Below are the code and all the weights of a small trained network. Each question names an input and a target symbol and asks about switching units off, where a switched-off unit gives its printed mean instead of its output.

import numpy as np


def w(rows, s, z=0):
    codes = np.array(rows[::2]) - 128.0
    scale = np.full(codes.shape[1], s)
    scale[-1] = z or s
    return codes * scale


def norm(h):
    return h / np.sqrt((h * h).mean(-1, keepdims=True) + 1e-5)


def f(y):
    return np.maximum(y, 0)


def softmax(a):
    e = np.exp(a - a.max(-1, keepdims=True))
    return e / e.sum(-1, keepdims=True)


def log_softmax(a):
    a = a - a.max(-1, keepdims=True)
    return a - np.log(np.exp(a).sum(-1, keepdims=True))


def net(x, mask):
    ids = ['δζηπστφψω'.index(c) for c in x.split()]
    T = len(ids)
    res = E[ids] + P[:T]
    u = 0
    for l in range(2):
        q, k, v = (norm(res) @ M[l].T for M in (Q, K, V))
        z = softmax(np.where(np.tri(T) > 0, q @ k.T / 4**0.5, -1e9)) @ v
        res = res + np.where(mask[u], z, O[l][:, -1]) @ O[l][:, :-1]
        u += 1
        y = f(norm(res) @ A[l][:, :-1].T + A[l][:, -1])
        res = res + np.where(mask[u : u + 8], y, B[l][:, -1]) @ B[l][:, :-1]
        u += 8
    return log_softmax(norm(res)[-1] @ U[:, :-1].T + U[:, -1])


Q, K, V, O, A, B = {}, {}, {}, {}, {}, {}
E = w([
[167,115,86,150],'δ',
[103,84,51,78],'ζ',
[79,152,125,49],'η',
[254,76,69,173],'π',
[102,145,118,175],'σ',
[129,153,143,130],'τ',
[94,107,88,148],'φ',
[5,112,185,170],'ψ',
[104,178,50,249],'ω',
],0.02)
P = w([
[117,65,88,254],'0',
[118,63,95,219],'1',
[119,32,117,206],'2',
[103,41,154,197],'3',
[86,61,126,207],'4',
[68,134,122,214],'5',
[47,193,81,225],'6',
[57,150,202,129],'7',
],0.0061)
Q[0] = w([
[108,79,170,82],'L0H0',
[108,120,174,154],'L0H0',
[189,141,121,177],'L0H0',
[222,254,156,107],'L0H0',
],0.011)
K[0] = w([
[138,41,161,130],'L0H0',
[92,180,175,175],'L0H0',
[185,155,75,223],'L0H0',
[255,152,51,90],'L0H0',
],0.0076)
V[0] = w([
[173,90,132,171],'L0H0',
[181,94,175,255],'L0H0',
[45,135,159,63],'L0H0',
[214,201,7,56],'L0H0',
],0.0069)
O[0] = w([
[164,162,137,194,136],'L0H0',
[172,121,41,85,185],'L0H0',
[141,79,139,88,138],'L0H0',
[205,11,179,110,9],'L0H0',
],0.011)
A[0] = w([
[196,151,179,124,1],'L0N0',
[202,170,111,91,178],'L0N1',
[173,63,103,150,44],'L0N2',
[135,195,9,129,176],'L0N3',
[169,60,99,137,50],'L0N4',
[160,200,211,123,145],'L0N5',
[100,77,114,170,64],'L0N6',
[146,88,176,64,22],'L0N7',
],0.014,0.0075)
B[0] = w([
[231,77,214,211,128],'L0N0',
[74,42,137,53,147],'L0N1',
[45,93,72,145,134],'L0N2',
[126,52,225,91,252],'L0N3',
[143,161,89,219,134],'L0N4',
[135,92,249,152,131],'L0N5',
[191,192,115,136,132],'L0N6',
[38,95,150,171,128],'L0N7',
],0.012,0.018)
Q[1] = w([
[92,206,23,109],'L1H0',
[88,8,150,114],'L1H0',
[37,64,226,144],'L1H0',
[43,38,177,158],'L1H0',
],0.013)
K[1] = w([
[161,84,34,145],'L1H0',
[54,129,135,123],'L1H0',
[66,158,215,247],'L1H0',
[32,137,168,237],'L1H0',
],0.011)
V[1] = w([
[192,148,101,109],'L1H0',
[123,79,91,246],'L1H0',
[105,41,168,191],'L1H0',
[161,154,172,87],'L1H0',
],0.013)
O[1] = w([
[85,77,178,67,8],'L1H0',
[92,250,107,127,168],'L1H0',
[204,186,87,88,220],'L1H0',
[213,99,107,20,81],'L1H0',
],0.013)
A[1] = w([
[151,186,166,48,171],'L1N0',
[245,109,163,137,119],'L1N1',
[61,156,207,109,144],'L1N2',
[87,25,23,152,2],'L1N3',
[194,126,52,125,31],'L1N4',
[220,141,130,232,233],'L1N5',
[106,217,73,122,209],'L1N6',
[82,88,32,76,93],'L1N7',
],0.011,0.0065)
B[1] = w([
[224,116,147,183,158],'L1N0',
[103,64,132,189,157],'L1N1',
[100,133,152,196,186],'L1N2',
[115,193,220,176,133],'L1N3',
[2,154,110,113,136],'L1N4',
[125,92,80,36,207],'L1N5',
[143,108,175,50,246],'L1N6',
[172,101,158,29,134],'L1N7',
],0.011,0.013)
U = w([
[151,122,180,250,100],'δ',
[185,228,105,120,130],'ζ',
[156,114,152,24,22],'η',
[114,167,105,61,63],'π',
[117,163,19,104,50],'σ',
[166,123,48,172,187],'τ',
[161,20,168,108,105],'φ',
[23,198,40,222,130],'ψ',
[2,96,164,144,254],'ω',
],0.012,0.0062)

Each question gives the input, a string of symbols that net reads in full, and the target symbol t.
The units are the heads (4 rows each of Q, K, V and O) and the neurons (one row each of A and B). Each row of codes is followed by its name. A weight is (code - 128) times the scale printed after its matrix; where a second scale follows, it is the last column's (O, A, B and U).
mask holds one flag per unit, layer by layer, with each layer's heads first. A switched-off unit (its flag False) gives its mean, the last column of its rows in O or B, instead of its output. The means were averaged over made-up inputs and are rounded, as every weight is.
A unit's drop is (log p(t) with every unit on - log p(t) with that unit switched off) / (log p(t) with every unit on - log p(t) with every unit switched off).
The circuit of an input: a set's keep is (log p(t) with only the set's units on - log p(t) with every unit switched off) / (log p(t) with every unit on - log p(t) with every unit switched off). Starting from the 12 units with the biggest drops (on a tie, the unit counted first), units are removed one at a time, each time the one whose removal leaves the highest keep (on an exact tie, the one counted first), for as long as the keep stays at least 0.8.
circuit, biggest first: the units of the circuit, biggest drop first
k most important neurons: the k neurons with the biggest drops, biggest first
top k neurons in layer l: the k neurons of layer l with the biggest drops, biggest first
input δ π δ τ, target φ: circuit, biggest first : (L1H0)
input τ τ δ δ π σ τ σ, target φ: circuit, biggest first : (L0N3 L1H0 L1N1)
input ψ ζ ψ ψ ψ τ ω δ, target δ: circuit, biggest first : (L0N3 L0N1 L1N6 L1N5)
input τ δ ψ ψ ψ τ ω η, target ζ: circuit, biggest first : (L1N0 L1N5)
input τ ω ζ, target ζ: circuit, biggest first : (L1H0 L0N3)
input ψ ω ψ δ ψ ζ, target η: top 2 neurons in layer 1 : (L1N7 L1N6)
input τ η ψ ω ψ ψ δ η, target ζ: circuit, biggest first : (L1N0 L1H0)
input ψ φ ψ δ τ, target ω: 2 most important neurons : (L0N3 L1N2)
input δ ψ ψ ψ ζ, target ω: 3 most important neurons : (L0N3 L1N5 L1N0)
input σ ψ δ ψ ψ ζ, target η: 2 most important neurons : (L1N7 L0N3)
input τ τ σ, target φ: circuit, biggest first : (L0N3 L1H0)
input ψ φ ζ φ ψ ζ ζ, target ω: top 2 neurons in layer 1 : (L1N5 L1N2)
input ω ψ ψ δ, target ω: top 2 neurons in layer 0 : (L0N1 L0N3)
input φ ψ τ δ τ, target δ: top neuron in layer 1 : (L1N0)
input ψ ψ τ, target ω: 3 most important neurons : (L0N3 L0N1 L1N2)
input ψ ψ ψ η ψ δ ω, target ζ: 2 most important neurons : (L0N3 L1N6)
input ψ ψ δ, target ω: top 2 neurons in layer 0 : (L0N3 L0N1)
input ψ φ ω, target σ: 2 most important neurons : (L1N5 L0N3)
input η ψ τ, target δ: 2 most important neurons : (L0N3 L1N0)
input ψ ψ ψ ψ σ, target ω: most important neuron : (L0N3)
input ζ τ π ψ, target ψ: 2 most important neurons : (L0N3 L0N1)
